W =
[[133 120 120 129 129 108 109]
 [110 116 138 140 138 110 132]
 [141 132 129 151 127 113 137]
 [148 132 109 128 128 136 113]
 [119 144 142 124 135 118 149]
 [113 149 137 110 122 115 124]
 [133 130 128 105 119 133 117]
 [141 145 128 124 146 126 105]
 [109 146 119 120 110 119 119]
 [135 121 107 141 105 142 137]
 [143 134 113 122 137 127 143]
 [112 140 145 128 105 142 142]
 [147 145 115 131 138 123 151]]
Report the last entry, reading row by row.
A: 151
Report the smallest entry in the last column.
A: 105
The entry directly above 112 -> 143
Report the entry in the bottom-left corner.
A: 147
Report the largest entry in the first column.
A: 148
The entry directly below the centre entry -> 124
The largest entry in the first row is 133
Report the smallest entry in the first row.
A: 108
Report the entry just left of 118.
A: 135
Report the top-right entry.
A: 109
The entry just left of 123 is 138
Report the entry just right of the centre entry.
A: 119
The 3rd entry on the diagonal from the top-right corner is 127
Report the third entry on the main diagonal.
A: 129
The second entry on the main diagonal is 116
The centre entry: 105
The 5th entry from the end, reading row by row -> 115
The second entry on the diagonal from the top-right corner: 110

[145 108 106 102 127]
The first entry is 145
The 1st entry from the right -> 127
The third entry from the left?
A: 106

[[135 150 123 148 125 135 126 136 124 134]
 [114 135 124 116 123 132 143 119 120 122]
 [110 114 126 128 133 132 131 113 121 124]
 [137 152 117 143 123 132 127 137 126 133]
 [103 104 118 120 144 125 121 134 133 133]
 [138 149 134 131 127 125 118 149 144 133]
 [140 143 124 154 124 143 124 130 126 134]
 [142 133 138 129 126 127 128 119 118 130]
 [153 147 128 127 130 131 137 146 132 135]
 [115 139 135 100 125 134 129 123 125 135]
 [130 127 140 124 131 134 127 114 128 130]
 [140 136 136 133 126 123 119 114 124 133]
 [142 138 133 133 125 122 119 116 126 132]]
Rows and columns are numbered from 1.
The entry in row 3 and column 1 -> 110
The top-left entry is 135
The bottom-left entry is 142
Find the entry directly below 103.
A: 138
The entry in the top-right corner: 134
The bottom-right entry: 132
Find the entry at row 1, column 3.
A: 123
The maximum: 154
Find the entry in row 2 and column 3.
A: 124
Find the entry directly below the smallest entry.
A: 124
Find the top entry of the column that holds the largest entry.
A: 148
The entry in row 2 and column 2 -> 135
Find the entry at row 3, column 2.
A: 114
The entry in row 2 and column 1: 114
The smallest entry -> 100
The entry in row 3 and column 3 -> 126
The entry directly below 115 is 130
Find the entry just right of the smallest entry.
A: 125
The bottom entry of the column that holds the smallest entry is 133

M =
117  141  131  138  121
117  143  129  141  121
121  143  133  131  123
125  137  123  135  126
114  128  121  119  131
113  134  125  139  131
108  136  122  123  134
149  107  144  122  138
123  133  123  109  129
Read off the entry in the top-left corner.
117
The centre entry -> 121
Read off the median entry.
128
The entry directly above 144: 122
Read off the last entry, reading row by row.
129
The second largest entry: 144
The entry directly above the smallest entry is 136
Read off the entry in the bottom-left corner.
123
The 2nd entry, reading row by row -> 141
Read off the smallest entry in the last row.
109
The third entry, reading row by row -> 131
Read off the last entry in the row that holds the largest entry.
138
Read off the second entry on the diagonal from the top-right corner.
141

data =
[[135 132 132 127 131 124 135 131 120 132 152]
 [132 126 149 125 124 127 131 134 124 135 146]
 [128 129 134 128 132 127 146 145 132 134 136]
 [110 125 139 137 124 143 130 140 126 139 128]
 [129 134 128 123 127 136 140 144 119 140 141]
 [122 129 142 119 124 141 128 139 123 143 137]
 [124 122 144 139 120 132 142 139 126 133 138]]
Rows and columns are numbered from 1.
The entry at row 3, column 2 is 129
The entry at the centre: 143
The bottom-right entry: 138
The entry just right of the centre entry -> 130
Report the entry in the bottom-left corner.
A: 124
The entry at row 1, column 3 is 132
Report the entry directly below the smallest entry.
A: 129
Report the entry in row 1 and column 1.
A: 135
The entry just left of the centre entry: 124
The entry directly below the centre entry is 136
The entry in the top-right corner is 152
Report the entry in row 2 and column 1.
A: 132
The entry in row 1 and column 2 is 132
Report the entry directly above the smallest entry.
A: 128
The entry directly below the largest entry is 146
Report the entry just left of the largest entry.
A: 132
The entry at row 3, column 3: 134
Report the entry in row 2 and column 2.
A: 126

Questions about the array below. Indices start at 1.
1) The entry in the bottom-left corner?
2) The smallest entry?
3) The entry at row 3, column 1?
4) The entry in the top-left corner?
5) The entry at row 3, column 3?
6) The entry directly above 144?
[[152 123 129 100]
 [145 127 130 105]
 [144 127 130 105]
 [145 127 130 105]
 [123 120 121 154]
 [134 130 130 118]
 [145 127 130 105]
 [129 130 129 127]
 [126 120 121 150]
 [126 119 121 154]
 [138 129 130 112]
 [126 119 121 151]]
1) 126
2) 100
3) 144
4) 152
5) 130
6) 145

A =
[[122 131 131 114 127 135 127 143 126 138]
 [146 113 121 137 123 123 121 124 121 117]
 [121 129 138 119 124 135 128 134 130 133]
 [116 134 122 130 115 129 134 125 129 135]
 [120 137 137 114 138 136 129 136 128 138]
 [138 129 130 142 141 124 128 116 129 118]
 [112 130 134 108 111 144 129 151 128 144]
 [105 140 139 111 128 141 135 136 142 137]
 [123 123 128 118 114 131 126 139 124 136]
 [128 128 131 141 123 123 132 117 134 121]]
What is the entry in the top-right corner? 138
What is the second-last entry, reading row by row? 134
What is the bottom-right entry? 121
The 4th entry, reading row by row is 114
What is the 1st entry in reading order? 122
The 5th entry in reading order: 127
The smallest entry in the last row: 117
The largest entry in the first column is 146
The fourth entry from the end, reading row by row is 132
The entry directly below the largest entry: 136
What is the bottom-left entry? 128
What is the last entry in the row that holds the largest entry? 144
What is the 3rd entry in reading order? 131
What is the entry directly below the smallest entry? 123
What is the entry just right of the largest entry? 128
What is the top entry of the column that holds the largest entry? 143
What is the 3rd entry on the main diagonal? 138
The entry directly below 120: 138
What is the second entry on the main diagonal? 113
The 2nd entry, reading row by row -> 131
The maximum: 151
The first entry in the row that holds the smallest entry: 105
What is the entry directly above 151? 116
